(in the rows, 128 means zero)
Each row of numbers stands for one object and depends on some of the facts below. Use the named rows to name the rest.

There are 3 kinds of fact about the objects: ω, ξ, Ψ.
Z292 (ξ muple) (Ψ Z171)
Z485 (ω Z175, Z832, Z645) (ξ siklu) (Ψ Z362)
Z897 (ξ muple) (Ψ Z822)
Z20 (ξ skuflas) (Ψ Z770)
Z149 (ξ siklu)
Z880 (ξ muple) (Ψ Z139)
Z529 (ξ muple) (Ψ Z867)
Z959 (ξ siklu) (Ψ Z90)
Z746 (ξ skuflas)
Z637 (ξ muple) (Ψ Z441)
Z211 (ω Z900) (ξ skuflas) (Ψ Z797)
Z652 (ξ muple) (Ψ Z924)
Z499 (ξ muple) (Ψ Z727)
Z263 (ξ skuflas) (Ψ Z832)
Z497 (ξ siklu) (Ψ Z9)
Z994 (ξ muple) (Ψ Z919)
Z733 (ξ muple)
Z78 (ξ muple) (Ψ Z944)
Z422 (ξ siklu)
Z343 (ξ skuflas)
Z427 (ξ siklu) (Ψ Z707)
Z110 (ξ siklu) (Ψ Z397)
Z698 (ω Z702, Z880) (ξ skuflas) (Ψ Z962)
Z289 (ξ muple) (Ψ Z849)
Z106 (ξ siklu)
Z381 (ω Z310, Z944) (ξ muple) (Ψ Z283)
Z484 (ξ muple) (Ψ Z781)
Z628 (ξ muple)
Z281 (ω Z727, Z605, Z31) (ξ muple) (Ψ Z175)
Z79 (ξ muple) (Ψ Z702)
Z333 (ω Z902) (ξ siklu) (Ψ Z197)
Z590 (ξ skuflas) (Ψ Z16)
Z871 (ω Z313, Z880) (ξ muple)
Z16 (ξ muple) (Ψ Z290)
Z595 (ξ skuflas) (Ψ Z749)
Z240 (ξ siklu) (Ψ Z402)
Z577 (ξ skuflas) (Ψ Z593)
Z513 (ξ muple) (Ψ Z606)
Z208 (ξ skuflas) (Ψ Z20)
Z584 (ξ skuflas) (Ψ Z638)
Z385 (ω Z388, Z733, Z996) (ξ siklu) (Ψ Z485)
Z760 (ω Z692) (ξ siklu) (Ψ Z351)
Z117 (ξ siklu) (Ψ Z478)
Z583 (ξ muple)
Z424 (ξ skuflas)
Z175 (ξ siklu) (Ψ Z263)
Z318 (ξ siklu) (Ψ Z115)
Z107 (ω Z168, Z496, Z497, Z430) (ξ siklu) (Ψ Z874)
Z118 (ω Z95, Z305) (ξ siklu) (Ψ Z87)
Z231 (ω Z427, Z54) (ξ muple)
Z49 (ξ siklu)
Z689 (ξ skuflas) (Ψ Z838)
Z527 (ξ muple)
Z749 (ξ muple) (Ψ Z497)
Z378 (ω Z79, Z850, Z51) (ξ muple) (Ψ Z790)
Z388 (ξ skuflas) (Ψ Z595)
Z692 (ξ muple)
Z168 (ξ muple) (Ψ Z312)
Z524 (ξ siklu)
Z478 (ξ skuflas) (Ψ Z719)
Z282 (ξ muple) (Ψ Z430)
Z885 (ξ skuflas)
Z672 (ω Z850, Z837, Z817) (ξ muple)
Z548 (ξ skuflas) (Ψ Z97)
Z920 (ξ siklu) (Ψ Z544)
Z682 (ω Z524, Z902) (ξ skuflas) (Ψ Z630)
Z900 (ξ siklu) (Ψ Z368)
Z882 (ξ muple) (Ψ Z216)
Z332 (ω Z78, Z20, Z583, Z343) (ξ siklu) (Ψ Z291)
Z868 (ξ siklu) (Ψ Z79)
Z187 (ξ skuflas) (Ψ Z300)
Z368 (ξ skuflas) (Ψ Z705)
Z822 (ω Z817) (ξ muple) (Ψ Z54)
Z790 (ξ muple) (Ψ Z920)
Z313 (ξ siklu) (Ψ Z897)
Z342 (ξ siklu) (Ψ Z356)
Z300 (ω Z920, Z240, Z652, Z305, Z823, Z749, Z692) (ξ skuflas) (Ψ Z318)
Z605 (ξ skuflas)
Z874 (ω Z727, Z63, Z397) (ξ siklu) (Ψ Z319)
Z544 (ξ siklu) (Ψ Z698)
Z630 (ω Z110, Z8) (ξ siklu) (Ψ Z484)
Z781 (ω Z240) (ξ skuflas) (Ψ Z282)
Z770 (ξ siklu) (Ψ Z696)
Z827 (ξ skuflas) (Ψ Z994)
Z869 (ω Z849, Z994, Z823) (ξ siklu) (Ψ Z590)
Z565 (ω Z31) (ξ muple) (Ψ Z427)
Z924 (ξ siklu) (Ψ Z187)
Z8 (ξ skuflas) (Ψ Z292)
Z266 (ω Z49) (ξ muple)
Z395 (ω Z529, Z14) (ξ skuflas)
Z615 (ω Z78, Z79, Z63, Z823) (ξ muple) (Ψ Z565)
Z87 (ξ muple)
Z777 (ξ siklu) (Ψ Z155)
Z702 (ξ siklu) (Ψ Z837)
Z940 (ω Z272) (ξ skuflas)
Z3 (ω Z899, Z885, Z427) (ξ siklu) (Ψ Z513)
Z272 (ξ skuflas) (Ψ Z302)
Z571 (ω Z362, Z441) (ξ skuflas) (Ψ Z900)
Z458 (ξ siklu) (Ψ Z384)
Z521 (ξ muple) (Ψ Z615)
Z14 (ξ muple)
Z323 (ξ siklu)
Z360 (ξ skuflas)
Z860 (ξ muple) (Ψ Z458)
Z302 (ω Z427) (ξ skuflas) (Ψ Z691)
Z635 (ξ skuflas) (Ψ Z388)
Z867 (ξ muple) (Ψ Z880)
Z139 (ξ muple) (Ψ Z637)
Z850 (ξ siklu)
Z995 (ξ skuflas) (Ψ Z385)
Z291 (ω Z351, Z106) (ξ muple)
Z593 (ξ muple) (Ψ Z645)
Z997 (ξ siklu) (Ψ Z571)
Z90 (ξ muple) (Ψ Z342)
Z837 (ξ muple) (Ψ Z548)
Z705 (ξ siklu) (Ψ Z118)
Z441 (ξ muple) (Ψ Z737)
Z362 (ξ muple) (Ψ Z777)
Z707 (ξ skuflas) (Ψ Z8)
Z51 (ξ siklu)
Z996 (ξ skuflas)
Z838 (ξ siklu) (Ψ Z289)
Z645 (ξ siklu) (Ψ Z941)
Z574 (ω Z16, Z637, Z692) (ξ muple)
Z384 (ξ muple) (Ψ Z899)
Z290 (ω Z155) (ξ skuflas) (Ψ Z479)
Z899 (ξ siklu) (Ψ Z117)
Z727 (ξ siklu) (Ψ Z672)
Z430 (ξ skuflas)
Z197 (ξ muple) (Ψ Z632)
Z22 (ω Z702) (ξ siklu)
Z97 (ω Z903) (ξ muple) (Ψ Z760)
Z586 (ξ muple)
Z737 (ξ siklu) (Ψ Z378)
Z944 (ξ siklu) (Ψ Z682)
Z799 (ξ siklu) (Ψ Z299)
Z683 (ξ skuflas) (Ψ Z418)
Z155 (ξ muple) (Ψ Z521)
Z496 (ξ skuflas) (Ψ Z995)
Z849 (ξ muple) (Ψ Z799)
Z171 (ξ muple) (Ψ Z827)
Z919 (ξ muple) (Ψ Z882)
Z726 (ω Z441) (ξ skuflas) (Ψ Z208)
Z823 (ξ skuflas)
Z305 (ξ muple)
Z696 (ω Z903, Z351, Z342) (ξ muple) (Ψ Z934)
Z606 (ξ muple) (Ψ Z577)
Z418 (ω Z313) (ξ skuflas) (Ψ Z997)
Z356 (ξ muple) (Ψ Z211)
Z903 (ξ skuflas)
Z397 (ξ muple) (Ψ Z323)
Z351 (ξ muple) (Ψ Z360)
Z31 (ξ siklu) (Ψ Z586)
Z632 (ξ siklu) (Ψ Z168)
Z941 (ξ muple) (Ψ Z869)
Z902 (ξ skuflas)
Z402 (ξ siklu) (Ψ Z381)
Z319 (ω Z240) (ξ siklu) (Ψ Z240)
Z216 (ξ muple) (Ψ Z868)
Z638 (ω Z78, Z584) (ξ skuflas) (Ψ Z149)
Z832 (ξ skuflas) (Ψ Z959)
Z299 (ξ skuflas) (Ψ Z584)
Z962 (ω Z422, Z49, Z733) (ξ muple) (Ψ Z860)
Z934 (ξ siklu) (Ψ Z333)
Z95 (ξ muple)
Z691 (ω Z49, Z628) (ξ siklu) (Ψ Z505)
Z283 (ξ skuflas) (Ψ Z110)
Z54 (ξ muple) (Ψ Z726)
Z115 (ξ siklu) (Ψ Z78)
Z817 (ξ skuflas)
Z479 (ξ siklu) (Ψ Z499)
Z83 (ω Z746, Z692, Z106, Z197) (ξ muple)
Z180 (ω Z777, Z216) (ξ skuflas) (Ψ Z635)
Z505 (ξ siklu) (Ψ Z332)
Z63 (ξ siklu)
Z312 (ξ muple) (Ψ Z272)
Z797 (ω Z283, Z527, Z49, Z790) (ξ skuflas) (Ψ Z683)
Z9 (ξ siklu) (Ψ Z496)
Z666 (ω Z849, Z900, Z362, Z702) (ξ muple)
Z719 (ξ muple) (Ψ Z424)
Z310 (ξ muple)

Some rows with their names:
Z959: [ 96 130 125 148 144 161 110 135 150 133 119 182 118 133 137 134 148 105
 128 131 121  99 114 120 123 122 118 124 127 125 128 123 138 122 133]
Z299: [131 143 129 121 126 115 114 131 135 143 110 140  83 129 135 114 132 120
 131 132 104 118 141 121 139 139 105 137 124 143 127 126 117 144 140]
Z51: [135  99 124 164 152 121 121 137 140 101 110 143 152 130 184 106 120  96
 108 165  94  82  97 155 133 137 132 125 132 105 123 139 150 128 135]
Z860: [114 107 111 151 124 125 113 119 143 123 116 143 132 117 128 130 113 109
 116 135 135 147 112 149 113  78 124 136 133 142 111 135 161 131 140]
Z630: [ 87 120 101 147 121 154 111 120 168 139 110 192 164 135 153 117 141 110
 120 125 147 140  97 122 115 117  91 171 161 152 108 165 145 130 123]
Z8: [165 115 148 144 103 130 107 144 107 127 107 108 141 119 164 125 123 100
 134 126 106 109 138 156 153 127 102  97 119 120 135 145 136 121 146]
Z441: [175 114 137 136 113  88 135 129 123 111 113  94  97 113 155 124  95 134
 135 162  80  88 122 160 125 116 143 147 135 129 113 105 155 134 141]
Z749: [145 119 134  99 161 148  76 129 143 139  87 142  82 137  89 118 156 124
  98 143  72 171 155 146 101 149 174  12 104  71 126 114 112 101 113]
Z20: [141 100 125 166 130 111 120 123 120  97 104 110 133 119 165 101 111  97
 102 156 100  87 109 156 130 143 138 126 148 115 121 146 145 135 130]
Z424: [117 151 119 120 129 114 108 134 139 141 114 143  83 130 135 113 131 104
 130 144 106 121 135 127 145 129  98 132 108 155 133 120 118 156 151]
Z106: [161 136  91  98 124 214 123 116 144 104  81 138 185 129 143  75 153 125
 144 129  73 118 163 159 144 130 137  82 123  97  85 153 152 163 128]
Z168: [125  97 126 156 127 135 115 123 130 110 118 121 128 115 138 130 109 124
 124 134 123 121 121 158 123  61 128 122 115 135 116 119 168 134 145]
Z499: [ 84 117 128 142 124 113  94 138 137 168 104 138  83 123 112 147 138 124
 121 137 119 148 136 126 108  92 134 111 111 127 142 114 121 116 124]
Z869: [110 163 104 108 137  88 102 127 170 156 110 190 106 150 146  98 129 104
  99 179  87 142  81 105 123 205 115 151 167 134 117 144 105 131 116]
Z302: [ 61 143 115 142 137 110  86 133 132 164 115 164  85 135 135 128 150 104
 113 126 142 143 133 105 130 106  98 134 108 148 150 131 109 140 134]
Z362: [190  98 166 149 112  79 105 145 125 122 121  92 112 123 173 135  96 123
 104 170  88 109 109 162 121 127 137  90 124 108 131 113 149  87 144]
Z645: [126 102 113 162 136 166 124 133 143 112 110 151 156 126 174 120 138 119
 131 135 117  93 129 147 138  94 118 132 126 124 113 139 154 134 142]
Z672: [ 64 133 119 139 121  65  83 127 152 182 113 161  90 132 114 137 125 114
  92 153 130 175  90 111  98 135 123 141 140 140 144 132 111 108 116]
Z698: [ 65 134 121 149 126  70  86 133 144 168 110 164  87 138 139 121 132  99
  92 153 132 142  99  98 116 149 105 156 145 146 152 141 105 126 120]
Z282: [143 115 110 128  87 110 121 113 137 130 110 127 148 118 148 111 104 136
 131 137 119 143 121 155 121  95 116 157 151 156  97 146 164 139 138]

Name these rows:
No name comes twice in this set of rows, the named rows included.
[125 134  84  96 153 183 102 109 171 136  73 214 174 151 101  81 163  97
 123 113  87 171 122 153 127 166 125  81 169  98  96 187 128 134 110]	Z760
[165 104 115 146 107 194 142 132 129 110 100 120 163 119 188 125 137 137
 170 116 113  74 175 160 155  54 108 135 109 135  98 131 171 160 153]	Z49
[111 113 113 163 132 105 112 129 158 134 114 180 153 135 181 110 121  99
 102 160 128 120  74 129 117 141 105 172 167 140 118 158 141 123 129]	Z22
[ 50 148 104 139 155  83  82 139 168 178 119 197 108 148 145 111 141  96
  88 171 125 152  80  97 113 159 109 146 139 137 149 137 101 124 120]	Z332
[146  82 137 172 120 104 126 125 116 110 116 104 121 110 152 129 101 122
 117 155 100  91 106 165 115  98 149 138 147 121 119 124 167 118 137]	Z880
[101 176  82  74 115 149  90 100 162 149  96 184 151 151  86  60 146  89
  89 129 103 197  95 109 112 216 116 119 180 136 103 194 110 146 104]	Z300
[157 121 136 136 175 131 109 132 118  89 104 110  93 128 124  92 123  84
  94 169  55  84 113 157 137 185 161  40 108  71 140 123 128 124 134]	Z823
[143 132  93 114 117 193 129 118 143 118  94 142 183 131 157  94 141 127
 147 128  98 110 148 148 143 110 121 124 130 119  93 156 152 159 129]	Z342
[138 112 114 135 130 191 114 120 117 100  94 122 140 122 132 101 146 108
 135 115 108 114 156 159 140 104 125  82 116 111 112 153 147 152 134]	Z903
[ 87 148 102 116  89 156 105 110 147 169 111 185 122 136 122 117 149 121
 133  87 162 156 130  98 126 110  68 188 155 189 112 166 132 147 125]	Z797

The same objects again, as new rows of numbers:
Some objects and their rows:
Z797: [110 141 185 125 144 124  85 130 155 143  87 207 120 137 122 150 140 137
 156 126 109 141 149 173 116 116]
Z897: [128 150 111 126 120 126 126 113 142 103 151 113 128 130 139 124 138 114
 131 133 147 138 121 117 140 112]
Z20: [125 156 107 128 109 131  99 131 128 110 140 145 134 131 153 131 144 104
 160 126 114 124 125 103 132 108]
Z107: [126 137 137 143 172 123 117 162 134 141  92 153 136 135 103 134 135 122
  67 124 119 143 135 142 111 145]
Z51: [134 146 109 142 131 130 127 147 136 113 128 121 130 130 155 124 153 127
 135 126 130 141 121 101 128 121]
Z149: [136 145 107 142 133 130 128 145 139 112 131 126 128 131 153 126 154 128
 140 127 131 144 122 101 128 120]
Z302: [ 85 135  94 120 145  97  74 174 156 227 107 146 181 113  68 171 130 104
  67 140 144 110 146 177 119 133]
Z362: [159 137 129 131 123 124 122 127 137 117 156 120 110 123 142 111 130  95
 105 127 132 156 119 126 131 115]
Z746: [129 142 120 132 104 135 104 124 113 112 133 135 136 132 145 126 156 109
 166 117 122 123 127 103 126 109]
Z919: [127 138 122 133 119 127 130 111 123  98 151 100 142 128 122 122 156 120
 116 125 134 137 127 132 147 103]
Z838: [137 145 107 142 132 130 127 144 140 114 130 126 130 131 154 125 154 128
 139 127 131 144 122 101 128 121]
Z944: [130 143 102 141 136 130 126 138 141 122 129 125 129 131 146 124 158 124
 142 126 135 145 124  93 129 121]
Z737: [142 150 118 148 126 124 131 148 124 114 135 130 127 128 150 132 147 137
 148 131 140 144 120 117 125 129]
Z266: [ 97 155 205 130 160 118 104  99 177 163 112 162 124 135 111 150 125 146
 143 144 126 158 150 192 133 129]
Z995: [149 138 132 130 101 130  95 133 128 139 141 128 131 123 163 125 143  99
 160 125 116 133 126 111 118 113]
Z586: [130 142 116 128 119 125 127 111 138 109 149 112 129 129 133 123 145 117
 134 129 152 141 123 118 138 112]
Z606: [122 139 108 128 124 127 126  98 143 125 151 112 129 131 119 120 152 110
 141 127 158 145 127 103 140 113]
Z849: [142 141 111 130 126 125 129 114 134 100 153 135 115 131 123 117 141 106
 121 126 144 153 122 117 138 112]
Z860: [135 147 127 136 113 120 131 113 123 110 155 118 125 127 127 129 139 126
 145 132 163 141 122 135 135 121]
Z645: [125 141  98 141 138 131 125 130 144 132 131 125 131 132 136 123 163 121
 147 123 139 148 127  83 130 122]

Name these rows:
No name comes twice in this set of rows, the named rows included.
[ 90 124 107 121 156  94 103 153 161 217 115 113 172 113  54 159 130 116
  41 143 178 124 143 187 126 137]	Z231
[142 149 116 147 127 125 129 147 128 113 135 129 127 129 149 131 149 136
 146 130 138 143 121 114 126 127]	Z117
[110 129 136 131 153 124  89 130 122 166 100 172 141 136  74 135 145  95
 101 114 118 135 146 133 113 133]	Z290
[132 142 110 146 133 131 131 144 123  98 132 116 143 131 140 126 166 133
 121 122 112 141 127 115 139 110]	Z868
[105 156 206 137 153 112 109 108 154 159 118 162 122 132 100 154 119 150
 139 145 141 155 147 203 129 139]	Z962
[102 150 143 129 162 122 112 139 127 124 103 127 136 134 100 128 115 106
  48 125 133 123 130 150 126 139]	Z696
[116 139 115 130 123 128 125 108 130 117 141 105 129 130 122 118 149 111
 128 122 158 134 124 104 139 115]	Z78
[130 132 154 131 145 124  87 148 121 160 100 164 138 130 104 135 129  96
  92 121 108 131 140 150 104 136]	Z180
[114 134 147 133 148 125  91 145 109 147  93 167 139 134  90 135 137 100
  88 114 112 124 141 146 111 133]	Z638
[128 145 117 144 130 136 127 145 122 102 118 107 132 133 162 119 154 128
 132 120 130 129 119  92 126 124]	Z106
[120 137 138 144 174 124 115 165 128 140  85 147 136 135 104 131 136 121
  62 121 120 137 134 139 111 146]	Z874
[132 140 116 128 119 127 129 110 137 107 149 111 130 130 131 122 145 117
 135 129 152 139 123 118 136 114]	Z95
[132 138 124 135 105 132 104 126 109 111 141 131 145 128 134 129 163 110
 149 117 104 128 132 122 135  99]	Z827
[135 137 111 126 120 129 131 100 140 107 150 113 134 133 128 122 149 116
 142 132 155 144 125 109 132 116]	Z652
[144 137 133 130 114 127 123 117 136 121 152  93 132 123 147 118 139 110
 122 131 140 141 122 126 133 114]	Z521

